Here is a tiny trained network, its code and every weight. The questions are about switching its units off for an input and a class, where a switched-off unit gives its printed mean instead of its output.

import numpy as np


def w(rows, s, z=0):
    codes = np.array(rows[::2]) - 128.0
    scale = np.full(codes.shape[1], s)
    scale[-1] = z or s
    return codes * scale


def norm(h):
    return h / np.sqrt((h * h).mean(-1, keepdims=True) + 1e-5)


def f(y):
    return y / 2 * (1 + np.tanh(0.7978845608 * (y + 0.044715 * y**3)))


def log_softmax(a):
    a = a - a.max(-1, keepdims=True)
    return a - np.log(np.exp(a).sum(-1, keepdims=True))


def net(x, mask):
    res = np.array(x, float).reshape(1, 6) / 4 @ E
    u = 0
    for l in range(2):
        y = f(norm(res) @ A[l][:, :-1].T + A[l][:, -1])
        res = res + np.where(mask[u : u + 16], y, B[l][:, -1]) @ B[l][:, :-1]
        u += 16
    return log_softmax(norm(res)[-1] @ U[:, :-1].T + U[:, -1])


A, B = {}, {}
E = w([
[108,128,74,215],'x0',
[80,168,253,187],'x1',
[95,197,72,134],'x2',
[200,122,96,168],'x3',
[80,182,158,120],'x4',
[154,163,71,41],'x5',
],0.0061)
A[0] = w([
[118,172,155,88,70],'L0N1',
[253,197,173,158,211],'L0N2',
[86,81,171,171,133],'L0N3',
[128,61,180,108,89],'L0N4',
[27,123,100,165,160],'L0N5',
[116,161,213,105,17],'L0N6',
[150,81,159,171,240],'L0N7',
[133,226,144,155,156],'L0N8',
[181,41,23,108,123],'L0N9',
[214,183,69,114,156],'L0N10',
[107,83,138,128,117],'L0N11',
[101,128,86,99,181],'L0N12',
[174,44,153,41,111],'L0N13',
[143,174,175,215,245],'L0N14',
[157,171,4,103,106],'L0N15',
[165,162,206,190,33],'L0N16',
],0.0064,0.0012)
B[0] = w([
[137,95,127,96,141],'L0N1',
[21,172,59,155,190],'L0N2',
[150,178,67,64,193],'L0N3',
[113,145,136,88,165],'L0N4',
[156,123,75,34,188],'L0N5',
[131,91,218,211,177],'L0N6',
[186,152,96,58,201],'L0N7',
[162,249,67,217,173],'L0N8',
[162,138,164,133,255],'L0N9',
[210,102,201,154,185],'L0N10',
[217,144,135,200,138],'L0N11',
[201,33,178,166,153],'L0N12',
[217,49,133,102,206],'L0N13',
[142,253,122,56,237],'L0N14',
[48,129,178,201,226],'L0N15',
[99,35,167,120,189],'L0N16',
],0.0042,0.0027)
A[1] = w([
[1,160,157,74,165],'L1N1',
[172,182,62,135,152],'L1N2',
[179,126,62,253,193],'L1N3',
[72,181,73,42,84],'L1N4',
[143,55,136,49,137],'L1N5',
[46,150,204,112,86],'L1N6',
[132,102,146,43,156],'L1N7',
[88,146,127,94,128],'L1N8',
[91,191,100,166,149],'L1N9',
[51,182,100,135,175],'L1N10',
[3,94,104,83,253],'L1N11',
[131,176,169,92,112],'L1N12',
[121,254,157,122,165],'L1N13',
[121,17,117,77,109],'L1N14',
[197,57,134,132,177],'L1N15',
[82,133,185,114,126],'L1N16',
],0.0086,0.0026)
B[1] = w([
[158,8,132,190,242],'L1N1',
[55,212,167,244,183],'L1N2',
[130,204,84,173,247],'L1N3',
[103,93,60,130,179],'L1N4',
[174,161,204,85,206],'L1N5',
[230,99,122,193,210],'L1N6',
[122,149,213,109,188],'L1N7',
[114,25,86,158,146],'L1N8',
[53,170,124,3,198],'L1N9',
[4,55,135,61,210],'L1N10',
[196,70,105,168,197],'L1N11',
[136,82,124,210,166],'L1N12',
[139,158,208,122,253],'L1N13',
[155,174,62,49,194],'L1N14',
[168,175,23,30,225],'L1N15',
[224,55,169,215,174],'L1N16',
],0.0053,0.0044)
U = w([
[38,234,135,161,129],'0',
[211,125,113,30,218],'1',
[177,191,17,173,90],'2',
[154,68,220,188,191],'3',
[59,2,64,123,2],'4',
],0.011,0.0029)

Each question gives the input, the list of numbers given to net, and the class t.
The units are the neurons (one row each of A and B). Each row of codes is followed by its name. A weight is (code - 128) times the scale printed after its matrix; where a second scale follows, it is the last column's (A, B and U).
mask holds one flag per neuron, layer by layer. A switched-off neuron (its flag False) gives its mean, the last column of its row in B, instead of its output. The means were averaged over made-up inputs and are rounded, as every weight is.
A unit's drop is (log p(t) with every unit on - log p(t) with that unit switched off) / (log p(t) with every unit on - log p(t) with every unit switched off).
The circuit of an input: a set's keep is (log p(t) with only the set's units on - log p(t) with every unit switched off) / (log p(t) with every unit on - log p(t) with every unit switched off). Starting from the 12 units with the biggest drops (on a tie, the unit counted first), units are removed one at a time, each time the one whose removal leaves the highest keep (on an exact tie, the one counted first), for as long as the keep stays at least 0.8.
circuit, biggest first: the units of the circuit, biggest drop first
most important unit: the unit with the biggest drop
k most important neurons: the k neurons with the biggest drops, biggest first
top k neurons in layer l: the k neurons of layer l with the biggest drops, biggest first
drop when u is switched off: that unit's drop, to one decimal
input [-5,2,5,2,1,4], class 0: circuit, biggest first => L0N8, L1N2
input [-4,8,1,8,-6,8], class 0: circuit, biggest first => L0N2, L1N2
input [2,2,8,-4,7,-1], class 4: most important neuron => L1N10
input [-2,0,1,1,5,8], class 4: circuit, biggest first => L0N15, L1N4, L1N8, L0N14
input [-4,-6,5,7,7,2], class 0: 2 most important neurons => L0N15, L1N2
input [4,5,8,-7,4,-3], class 4: 3 most important neurons => L1N10, L1N1, L0N5
input [-3,8,4,3,-8,5], class 0: 2 most important neurons => L0N8, L0N2
input [7,-3,-2,-3,5,-5], class 4: top 2 neurons in layer 1 => L1N10, L1N11
input [-5,-2,8,8,-1,6], class 0: 2 most important neurons => L1N2, L0N15
input [4,5,-1,8,-8,3], class 0: 2 most important neurons => L0N2, L1N2
input [-3,4,5,-1,5,8], class 3: top 3 neurons in layer 1 => L1N1, L1N13, L1N15
input [2,5,5,-4,4,3], class 4: top 2 neurons in layer 1 => L1N10, L1N1
input [-4,-1,-5,-8,-6,-8], class 1: top 2 neurons in layer 1 => L1N14, L1N15
input [4,-5,0,-3,-7,-7], class 2: most important unit => L1N3
input [7,-2,-3,-5,-6,-2], class 2: drop when L1N3 is switched off => 0.2
input [5,5,-3,1,-7,-2], class 2: drop when L1N6 is switched off => -0.1
input [3,2,-7,3,-7,-4], class 1: drop when L0N15 is switched off => 0.1
